Below is a small trained network, with its code and all its weights. Each question gives an input and a class and asks what happens when units are switched off, that is, made to give their printed mean instead of their output.

import numpy as np


def w(rows, s, z=0):
    codes = np.array(rows[::2]) - 128.0
    scale = np.full(codes.shape[1], s)
    scale[-1] = z or s
    return codes * scale


def norm(h):
    return h / np.sqrt((h * h).mean(-1, keepdims=True) + 1e-5)


def f(y):
    return np.maximum(y, 0)


def log_softmax(a):
    a = a - a.max(-1, keepdims=True)
    return a - np.log(np.exp(a).sum(-1, keepdims=True))


def net(x, mask):
    res = np.array(x, float).reshape(1, 5) / 4 @ E
    u = 0
    for l in range(3):
        y = f(norm(res) @ A[l][:, :-1].T + A[l][:, -1])
        res = res + np.where(mask[u : u + 5], y, B[l][:, -1]) @ B[l][:, :-1]
        u += 5
    return log_softmax(norm(res)[-1] @ U[:, :-1].T + U[:, -1])


A, B = {}, {}
E = w([
[154,155,55,131,36,187,108,96,100,120,130],'x0',
[101,115,175,73,168,205,127,57,136,98,77],'x1',
[139,77,47,91,165,158,128,122,165,130,90],'x2',
[146,102,122,60,119,182,151,85,156,180,121],'x3',
[93,208,142,87,123,149,165,153,146,252,148],'x4',
],0.003)
A[0] = w([
[104,186,147,152,96,107,123,136,105,154,150,48],'0.n1',
[133,194,130,95,92,142,139,132,167,252,162,43],'0.n2',
[82,164,167,67,194,151,122,112,158,210,116,80],'0.n3',
[106,201,153,112,98,119,173,152,178,234,169,24],'0.n4',
[113,222,91,163,46,97,140,165,72,131,157,5],'0.n5',
],0.0032,0.0027)
B[0] = w([
[133,151,26,145,98,168,122,156,84,70,67,178],'0.n1',
[100,100,62,14,110,155,222,135,5,183,121,247],'0.n2',
[38,217,174,109,155,181,210,204,132,118,87,249],'0.n3',
[86,97,44,82,98,155,133,130,1,38,57,236],'0.n4',
[186,231,171,228,140,230,22,145,205,62,147,222],'0.n5',
],0.0032,0.0021)
A[1] = w([
[116,119,136,159,153,61,117,171,127,122,142,58],'1.n1',
[131,126,159,154,119,106,107,99,113,102,120,50],'1.n2',
[110,130,142,110,139,126,143,143,116,147,149,100],'1.n3',
[128,151,180,128,183,136,131,117,212,153,127,44],'1.n4',
[113,109,131,159,164,2,119,176,145,119,154,1],'1.n5',
],0.0058,0.0028)
B[1] = w([
[221,107,98,167,160,56,171,151,98,126,89,219],'1.n1',
[113,108,153,78,103,103,149,97,108,240,181,186],'1.n2',
[101,126,93,114,142,151,142,116,116,93,91,178],'1.n3',
[84,137,204,197,175,197,116,178,248,77,114,183],'1.n4',
[230,71,113,169,205,38,245,156,2,131,51,254],'1.n5',
],0.0042,0.0023)
A[2] = w([
[136,117,133,143,136,88,119,128,140,126,118,39],'2.n1',
[144,76,51,96,112,157,101,99,131,112,126,64],'2.n2',
[131,134,188,135,98,109,100,84,107,109,174,4],'2.n3',
[135,190,127,210,85,101,79,163,132,129,181,1],'2.n4',
[118,145,111,93,113,128,147,126,147,255,139,75],'2.n5',
],0.0065,0.0017)
B[2] = w([
[117,145,110,126,127,103,161,136,75,133,114,164],'2.n1',
[167,103,98,152,141,55,35,82,242,108,83,253],'2.n2',
[19,95,183,131,77,56,97,86,86,167,224,178],'2.n3',
[148,249,145,239,167,254,18,229,98,97,173,226],'2.n4',
[169,133,164,103,64,79,200,161,85,199,251,216],'2.n5',
],0.0045,0.003)
U = w([
[156,229,105,235,106,194,22,200,90,91,169,153],'0',
[112,109,123,145,145,132,129,141,168,153,137,2],'1',
[156,61,67,119,122,106,17,34,254,68,46,140],'2',
[54,80,218,140,72,83,75,48,78,107,214,123],'3',
[61,194,124,22,98,179,241,174,63,202,146,155],'4',
[48,118,228,111,224,210,151,140,228,78,75,126],'5',
[194,73,119,199,208,27,193,176,53,86,77,154],'6',
[233,95,57,93,56,101,131,122,181,212,215,92],'7',
],0.009,0.0063)

Each question gives the input, the list of numbers given to net, and the class t.
The units are the neurons (one row each of A and B). Each row of codes is followed by its name. A weight is (code - 128) times the scale printed after its matrix; where a second scale follows, it is the last column's (A, B and U).
mask holds one flag per neuron, layer by layer. A switched-off neuron (its flag False) gives its mean, the last column of its row in B, instead of its output. The means were averaged over made-up inputs and are rounded, as every weight is.
A unit's drop is (log p(t) with every unit on - log p(t) with that unit switched off) / (log p(t) with every unit on - log p(t) with every unit switched off).
The circuit of an input: a set's keep is (log p(t) with only the set's units on - log p(t) with every unit switched off) / (log p(t) with every unit on - log p(t) with every unit switched off). Starting from the 12 units with the biggest drops (on a tie, the unit counted first), units are removed one at a time, each time the one whose removal leaves the highest keep (on an exact tie, the one counted first), for as long as the keep stays at least 0.8.
circuit, biggest first: the units of the circuit, biggest drop first
k most important neurons: the k neurons with the biggest drops, biggest first
top k neurons in layer l: the k neurons of layer l with the biggest drops, biggest first
drop of u: that unit's drop, to one decimal
input [8,3,0,5,1], class 7: 4 most important neurons -> (2.n5 0.n4 2.n2 0.n5)
input [8,8,-7,0,-8], class 3: top neuron in layer 2 -> (2.n3)
input [5,2,3,1,2], class 7: top 2 neurons in layer 2 -> (2.n5 2.n2)
input [5,-1,3,0,3], class 7: circuit, biggest first -> (2.n5 2.n2)
input [0,3,-1,-4,-8], class 3: 3 most important neurons -> (1.n2 2.n3 1.n5)
input [8,2,-5,4,-3], class 3: 3 most important neurons -> (2.n3 0.n2 0.n4)
input [-4,-6,-7,5,2], class 4: 2 most important neurons -> (0.n2 0.n4)
input [-6,1,-8,6,-8], class 3: 2 most important neurons -> (2.n3 1.n2)
input [8,2,4,-7,-4], class 2: 2 most important neurons -> (2.n2 0.n5)
input [5,7,-8,-4,-2], class 3: 2 most important neurons -> (2.n3 1.n2)
input [-5,1,-1,0,3], class 4: 2 most important neurons -> (0.n4 0.n5)
input [3,7,-5,3,-6], class 3: 4 most important neurons -> (2.n3 1.n2 0.n4 0.n2)
input [-1,5,-1,3,-7], class 2: top 2 neurons in layer 2 -> (2.n2 2.n5)
input [8,-5,2,6,-6], class 2: circuit, biggest first -> (2.n2)
input [-2,1,-4,6,-7], class 3: drop of 2.n3 -> 0.3
input [3,2,-5,4,-6], class 3: drop of 2.n3 -> 1.0
input [-2,8,-7,6,-8], class 3: drop of 2.n3 -> 0.4
